Below are the code and all the weights of a small trained network. Each question names an input and a class and asks about switching units off, where a switched-off unit gives its printed mean instead of its output.

import numpy as np


def w(rows, s, z=0):
    codes = np.array(rows[::2]) - 128.0
    scale = np.full(codes.shape[1], s)
    scale[-1] = z or s
    return codes * scale


def f(y):
    return np.maximum(y, 0)


def log_softmax(a):
    a = a - a.max(-1, keepdims=True)
    return a - np.log(np.exp(a).sum(-1, keepdims=True))


def net(x, mask):
    res = np.array(x, float).reshape(1, 4) / 4 @ E
    y = f(res @ A[0][:, :-1].T + A[0][:, -1])
    res = res + np.where(mask, y, B[0][:, -1]) @ B[0][:, :-1]
    return log_softmax(res[-1] @ U[:, :-1].T + U[:, -1])


A, B = {}, {}
E = w([
[117,239,138],'x0',
[135,96,3],'x1',
[33,162,115],'x2',
[92,44,253],'x3',
],0.0054)
A[0] = w([
[112,118,104,70],'n0',
[58,120,172,142],'n1',
[1,188,170,103],'n2',
[116,58,71,189],'n3',
[100,177,165,38],'n4',
[166,141,158,121],'n5',
[113,32,95,41],'n6',
[95,182,138,3],'n7',
[135,156,95,108],'n8',
[90,144,138,119],'n9',
[148,113,175,64],'n10',
[93,152,190,132],'n11',
[151,193,197,151],'n12',
[126,160,205,115],'n13',
[96,151,181,125],'n14',
[133,76,117,59],'n15',
[109,83,120,98],'n16',
[211,120,163,88],'n17',
[79,148,146,121],'n18',
[122,183,139,41],'n19',
[248,156,231,100],'n20',
[135,160,83,90],'n21',
[137,46,149,133],'n22',
[136,170,69,80],'n23',
[106,129,129,95],'n24',
[76,125,132,109],'n25',
[154,158,242,118],'n26',
[156,234,220,160],'n27',
[86,153,155,117],'n28',
[142,48,144,120],'n29',
[185,148,182,96],'n30',
[175,132,71,112],'n31',
[193,26,100,133],'n32',
[119,160,132,65],'n33',
[229,156,216,86],'n34',
[170,46,146,90],'n35',
[88,108,104,130],'n36',
[150,108,99,51],'n37',
[42,157,107,133],'n38',
[144,92,120,115],'n39',
[168,122,146,110],'n40',
[32,170,183,119],'n41',
[163,143,184,88],'n42',
[152,58,132,57],'n43',
],0.0097,0.0041)
B[0] = w([
[118,141,123,135],'n0',
[182,89,102,199],'n1',
[134,58,253,228],'n2',
[207,207,163,217],'n3',
[159,82,171,155],'n4',
[106,132,101,152],'n5',
[160,116,50,166],'n6',
[124,121,201,142],'n7',
[124,172,161,166],'n8',
[131,113,160,155],'n9',
[113,128,91,150],'n10',
[139,88,72,200],'n11',
[73,98,106,214],'n12',
[108,74,100,199],'n13',
[138,91,88,188],'n14',
[150,132,91,142],'n15',
[142,126,96,148],'n16',
[109,104,181,157],'n17',
[133,101,167,167],'n18',
[96,131,175,145],'n19',
[34,114,31,207],'n20',
[135,184,178,173],'n21',
[172,91,77,184],'n22',
[134,202,192,187],'n23',
[140,134,140,132],'n24',
[157,122,138,152],'n25',
[66,78,63,227],'n26',
[4,109,119,254],'n27',
[136,97,161,169],'n28',
[179,107,81,177],'n29',
[95,112,80,164],'n30',
[156,195,73,186],'n31',
[199,221,94,203],'n32',
[116,130,163,136],'n33',
[61,104,36,190],'n34',
[185,125,82,171],'n35',
[139,156,112,159],'n36',
[97,151,122,139],'n37',
[162,128,214,196],'n38',
[147,151,115,148],'n39',
[129,119,149,143],'n40',
[174,54,170,218],'n41',
[89,105,99,162],'n42',
[183,136,103,152],'n43',
],0.028,0.0052)
U = w([
[17,92,69,76],'0',
[43,110,99,204],'1',
[118,62,162,106],'2',
[200,127,43,74],'3',
[29,162,186,53],'4',
[173,153,125,254],'5',
[68,254,113,121],'6',
],0.0074,0.0079)

Each question gives the input, the list of numbers given to net, and the class t.
The units are the neurons (one row each of A and B). Each row of codes is followed by its name. A weight is (code - 128) times the scale printed after its matrix; where a second scale follows, it is the last column's (A, B and U).
mask holds one flag per neuron, in row order. A switched-off neuron (its flag False) gives its mean, the last column of its row in B, instead of its output. The means were averaged over made-up inputs and are rounded, as every weight is.
A unit's drop is (log p(t) with every unit on - log p(t) with that unit switched off) / (log p(t) with every unit on - log p(t) with every unit switched off).
The circuit of an input: a set's keep is (log p(t) with only the set's units on - log p(t) with every unit switched off) / (log p(t) with every unit on - log p(t) with every unit switched off). Starting from the 12 units with the biggest drops (on a tie, the unit counted first), units are removed one at a time, each time the one whose removal leaves the highest keep (on an exact tie, the one counted first), for as long as the keep stays at least 0.8.
units of the circuit, in order: the units of the circuit, biggest drop first
top k neurons: the k neurons with the biggest drops, biggest first
drop of u: that unit's drop, to one decimal
input [-3,-1,1,-3], class 6: top 3 neurons -> (n41 n2 n1)
input [-3,1,5,5], class 3: units of the circuit, in order -> (n27 n1)
input [1,7,-2,3], class 5: units of the circuit, in order -> (n3)
input [2,6,-6,-1], class 5: units of the circuit, in order -> (n20 n26)
input [7,7,-3,1], class 5: top 3 neurons -> (n27 n20 n34)
input [5,-8,5,-4], class 2: top 2 neurons -> (n2 n41)
input [-5,0,8,-3], class 2: top 2 neurons -> (n32 n31)
input [3,-4,0,-7], class 6: top 2 neurons -> (n2 n41)
input [5,5,8,-6], class 4: drop of n2 -> 0.2
input [2,0,-3,-2], class 6: drop of n41 -> 0.2
input [2,0,-6,6], class 0: drop of n18 -> 0.0
input [-2,-1,-5,3], class 3: top 2 neurons -> (n27 n32)
